Below is a small trained network, with its code and all its weights. Each question gives an input and a class and asks what happens when units are switched off, that is, made to give their printed mean instead of their output.

import numpy as np


def w(rows, s, z=0):
    codes = np.array(rows[::2]) - 128.0
    scale = np.full(codes.shape[1], s)
    scale[-1] = z or s
    return codes * scale


def norm(h):
    return h / np.sqrt((h * h).mean(-1, keepdims=True) + 1e-5)


def f(y):
    return y / 2 * (1 + np.tanh(0.7978845608 * (y + 0.044715 * y**3)))


def log_softmax(a):
    a = a - a.max(-1, keepdims=True)
    return a - np.log(np.exp(a).sum(-1, keepdims=True))


def net(x, mask):
    res = np.array(x, float).reshape(1, 5) / 4 @ E
    u = 0
    for l in range(3):
        y = f(norm(res) @ A[l][:, :-1].T + A[l][:, -1])
        res = res + np.where(mask[u : u + 4], y, B[l][:, -1]) @ B[l][:, :-1]
        u += 4
    return log_softmax(norm(res)[-1] @ U[:, :-1].T + U[:, -1])


A, B = {}, {}
E = w([
[167,150,67,126,113,85],'x0',
[147,91,108,63,141,88],'x1',
[139,102,254,93,99,129],'x2',
[105,3,149,144,102,126],'x3',
[79,148,147,120,68,77],'x4',
],0.0089)
A[0] = w([
[132,230,147,66,119,101,228],'0.n1',
[4,39,42,157,29,11,139],'0.n2',
[2,173,8,115,2,130,249],'0.n3',
[113,111,53,72,78,210,156],'0.n4',
],0.0064,0.0013)
B[0] = w([
[250,61,153,117,99,124,201],'0.n1',
[163,151,245,226,219,96,255],'0.n2',
[91,37,254,91,85,81,248],'0.n3',
[118,132,166,238,224,116,146],'0.n4',
],0.0084,0.0047)
A[1] = w([
[179,95,147,155,151,199,182],'1.n1',
[143,104,51,193,255,92,252],'1.n2',
[118,229,231,57,87,252,114],'1.n3',
[87,125,162,13,92,179,56],'1.n4',
],0.0071,0.0023)
B[1] = w([
[87,173,88,135,171,181,213],'1.n1',
[17,151,110,45,93,156,254],'1.n2',
[254,10,145,224,3,190,227],'1.n3',
[172,216,104,153,144,177,149],'1.n4',
],0.0087,0.0042)
A[2] = w([
[248,209,37,107,164,132,116],'2.n1',
[116,172,205,253,121,111,160],'2.n2',
[34,207,178,120,139,208,207],'2.n3',
[219,31,192,95,116,149,249],'2.n4',
],0.0056,0.0019)
B[2] = w([
[122,84,207,180,70,59,147],'2.n1',
[74,160,217,113,211,179,203],'2.n2',
[133,149,29,136,207,148,175],'2.n3',
[107,225,2,164,136,133,254],'2.n4',
],0.0076,0.0057)
U = w([
[204,152,115,75,105,33,150],'0',
[200,128,174,162,73,186,89],'1',
[58,115,247,116,178,57,160],'2',
[43,118,70,61,189,124,225],'3',
[155,158,73,135,167,106,5],'4',
],0.011,0.0018)

Each question gives the input, the list of numbers given to net, and the class t.
The units are the neurons (one row each of A and B). Each row of codes is followed by its name. A weight is (code - 128) times the scale printed after its matrix; where a second scale follows, it is the last column's (A, B and U).
mask holds one flag per neuron, layer by layer. A switched-off neuron (its flag False) gives its mean, the last column of its row in B, instead of its output. The means were averaged over made-up inputs and are rounded, as every weight is.
A unit's drop is (log p(t) with every unit on - log p(t) with that unit switched off) / (log p(t) with every unit on - log p(t) with every unit switched off).
most important unit: the unit with the biggest drop
k most important neurons: the k neurons with the biggest drops, biggest first
top k neurons in layer l: the k neurons of layer l with the biggest drops, biggest first
drop when u is switched off: that unit's drop, to one decimal
input [-2,2,2,8,-3], class 3: most important unit	0.n3
input [0,5,6,1,6], class 0: top 2 neurons in layer 1	1.n1, 1.n2
input [-5,-6,8,8,-1], class 1: top 3 neurons in layer 0	0.n2, 0.n3, 0.n4
input [-2,-4,-3,6,-2], class 3: 2 most important neurons	0.n3, 1.n2
input [5,-1,-2,-8,-4], class 0: top 2 neurons in layer 0	0.n1, 0.n2
input [7,6,-2,6,-1], class 2: 2 most important neurons	0.n2, 2.n4
input [-3,8,6,1,-7], class 3: 2 most important neurons	2.n4, 1.n1
input [0,4,2,0,-2], class 0: 2 most important neurons	0.n2, 1.n2
input [4,2,-7,-8,1], class 0: top 3 neurons in layer 2	2.n1, 2.n4, 2.n2
input [0,-4,2,4,-2], class 4: top 2 neurons in layer 0	0.n3, 0.n2
input [5,5,-7,5,-1], class 2: top 2 neurons in layer 0	0.n2, 0.n3
input [0,7,2,-1,-3], class 0: top 3 neurons in layer 2	2.n1, 2.n2, 2.n3
input [2,6,6,7,-5], class 3: 2 most important neurons	1.n3, 2.n4
input [8,-5,-7,1,-7], class 3: most important unit	1.n2
input [6,1,-2,-2,5], class 2: 2 most important neurons	0.n2, 1.n3
input [5,3,-6,-8,2], class 0: top 3 neurons in layer 0	0.n1, 0.n2, 0.n3
input [6,7,8,3,-7], class 4: top 2 neurons in layer 0	0.n3, 0.n1
input [-2,8,8,-8,8], class 0: top 2 neurons in layer 0	0.n1, 0.n2
input [7,7,-2,0,-3], class 3: top 2 neurons in layer 1	1.n2, 1.n3
input [5,2,-3,1,-6], class 3: most important neuron	1.n2
input [5,-1,-7,-7,2], class 0: drop when 2.n2 is switched off	0.2
input [-5,3,6,-8,3], class 1: drop when 1.n3 is switched off	0.2
input [0,-2,-7,8,-2], class 2: drop when 2.n3 is switched off	-0.1
input [6,2,-1,6,-8], class 3: drop when 1.n2 is switched off	0.3
